Here is a tiny trained network, its code and every weight. The questions are about switching its units off for an input and a class, where a switched-off unit gives its printed mean instead of its output.

import numpy as np


def w(rows, s, z=0):
    codes = np.array(rows[::2]) - 128.0
    scale = np.full(codes.shape[1], s)
    scale[-1] = z or s
    return codes * scale


def f(y):
    return np.maximum(y, 0)


def log_softmax(a):
    a = a - a.max(-1, keepdims=True)
    return a - np.log(np.exp(a).sum(-1, keepdims=True))


def net(x, mask):
    res = np.array(x, float).reshape(1, 5) / 4 @ E
    y = f(res @ A[0][:, :-1].T + A[0][:, -1])
    res = res + np.where(mask, y, B[0][:, -1]) @ B[0][:, :-1]
    return log_softmax(res[-1] @ U[:, :-1].T + U[:, -1])


A, B = {}, {}
E = w([
[216,254,162,210,123],'x0',
[104,97,39,247,51],'x1',
[36,223,85,50,143],'x2',
[68,121,133,245,243],'x3',
[132,131,123,129,129],'x4',
],0.0067)
A[0] = w([
[142,126,208,92,177,29],'n0',
[97,126,140,165,200,40],'n1',
[164,196,152,165,87,154],'n2',
[196,103,113,94,101,54],'n3',
[108,143,136,83,59,115],'n4',
[219,185,174,145,141,213],'n5',
[156,144,136,79,37,6],'n6',
[85,51,89,104,169,132],'n7',
[188,191,111,184,116,149],'n8',
[139,140,230,76,171,34],'n9',
[109,49,103,87,139,115],'n10',
[62,201,63,96,174,236],'n11',
[97,35,108,86,114,175],'n12',
[187,20,215,167,160,120],'n13',
[110,152,115,83,175,171],'n14',
[88,135,108,184,242,39],'n15',
[67,133,134,193,156,83],'n16',
[78,193,60,88,122,226],'n17',
[77,113,133,176,254,113],'n18',
[78,124,38,201,19,164],'n19',
[174,75,141,128,147,251],'n20',
[157,147,81,79,54,20],'n21',
[155,32,183,182,79,145],'n22',
],0.0086,0.0017)
B[0] = w([
[132,81,165,88,188,198],'n0',
[196,123,62,105,87,192],'n1',
[81,177,109,85,201,213],'n2',
[149,127,114,118,90,173],'n3',
[162,135,121,127,93,185],'n4',
[91,180,119,140,152,250],'n5',
[178,121,74,77,106,192],'n6',
[107,200,50,96,144,215],'n7',
[91,148,108,100,169,222],'n8',
[131,66,164,141,197,219],'n9',
[102,197,67,126,167,199],'n10',
[100,79,184,216,64,255],'n11',
[91,209,71,108,166,218],'n12',
[102,146,179,175,60,231],'n13',
[123,107,145,132,107,200],'n14',
[189,119,99,94,91,233],'n15',
[188,107,89,135,134,206],'n16',
[124,96,225,207,70,231],'n17',
[210,157,96,96,66,249],'n18',
[128,62,210,58,254,254],'n19',
[77,149,167,158,94,189],'n20',
[184,104,93,86,96,184],'n21',
[92,135,169,138,102,218],'n22',
],0.0073,0.0062)
U = w([
[255,128,84,112,68,91],'0',
[49,243,102,123,167,74],'1',
[109,133,156,140,109,254],'2',
[123,19,183,118,213,96],'3',
[62,132,210,187,21,85],'4',
],0.0094,0.004)

Each question gives the input, the list of numbers given to net, and the class t.
The units are the neurons (one row each of A and B). Each row of codes is followed by its name. A weight is (code - 128) times the scale printed after its matrix; where a second scale follows, it is the last column's (A, B and U).
mask holds one flag per neuron, in row order. A switched-off neuron (its flag False) gives its mean, the last column of its row in B, instead of its output. The means were averaged over made-up inputs and are rounded, as every weight is.
A unit's drop is (log p(t) with every unit on - log p(t) with that unit switched off) / (log p(t) with every unit on - log p(t) with every unit switched off).
The circuit of an input: a set's keep is (log p(t) with only the set's units on - log p(t) with every unit switched off) / (log p(t) with every unit on - log p(t) with every unit switched off). Starting from the 12 units with the biggest drops (on a tie, the unit counted first), units are removed one at a time, each time the one whose removal leaves the highest keep (on an exact tie, the one counted first), for as long as the keep stays at least 0.8.
circuit, biggest first: the units of the circuit, biggest drop first
unit that matters most: the unit with the biggest drop
k most important neurons: the k neurons with the biggest drops, biggest first
drop of u: that unit's drop, to one decimal
input [6,-7,7,8,2], class 0: circuit, biggest first => n18, n15
input [-5,-7,8,1,2], class 4: 3 most important neurons => n11, n17, n19
input [-7,-1,2,-3,5], class 1: unit that matters most => n12
input [4,-4,8,1,5], class 4: circuit, biggest first => n11, n17
input [8,1,-8,3,2], class 1: circuit, biggest first => n2, n5
input [-5,-5,7,2,-5], class 4: circuit, biggest first => n11, n17
input [7,5,6,8,7], class 0: circuit, biggest first => n15, n18
input [-6,-3,-4,-1,-3], class 1: circuit, biggest first => n12, n10, n7
input [-5,5,0,3,1], class 1: 2 most important neurons => n7, n12
input [5,-7,3,-5,-1], class 3: 3 most important neurons => n9, n0, n18
input [2,2,-8,0,3], class 4: circuit, biggest first => n13, n22
input [6,-4,-3,0,6], class 1: circuit, biggest first => n5, n2
input [6,-6,-7,1,1], class 4: 3 most important neurons => n13, n19, n20
input [8,8,0,-5,-2], class 1: most important neuron => n2
input [-4,0,5,-3,3], class 4: circuit, biggest first => n17, n11
input [-1,-6,7,5,-3], class 4: 3 most important neurons => n11, n19, n17
input [-8,-5,1,-4,-6], class 1: 2 most important neurons => n12, n10
input [-4,-5,-7,6,2], class 4: 2 most important neurons => n13, n20
input [3,7,-6,-5,3], class 3: 2 most important neurons => n19, n18
input [-5,-4,-6,4,2], class 4: circuit, biggest first => n13
input [-1,-5,4,1,-4], class 3: 3 most important neurons => n9, n13, n0
input [-4,5,7,5,-1], class 4: 2 most important neurons => n11, n17
input [8,2,1,8,-4], class 0: 2 most important neurons => n15, n18
input [-7,-7,-3,5,-3], class 1: drop of n17 => 0.1
input [3,3,8,1,6], class 4: drop of n19 => 0.0
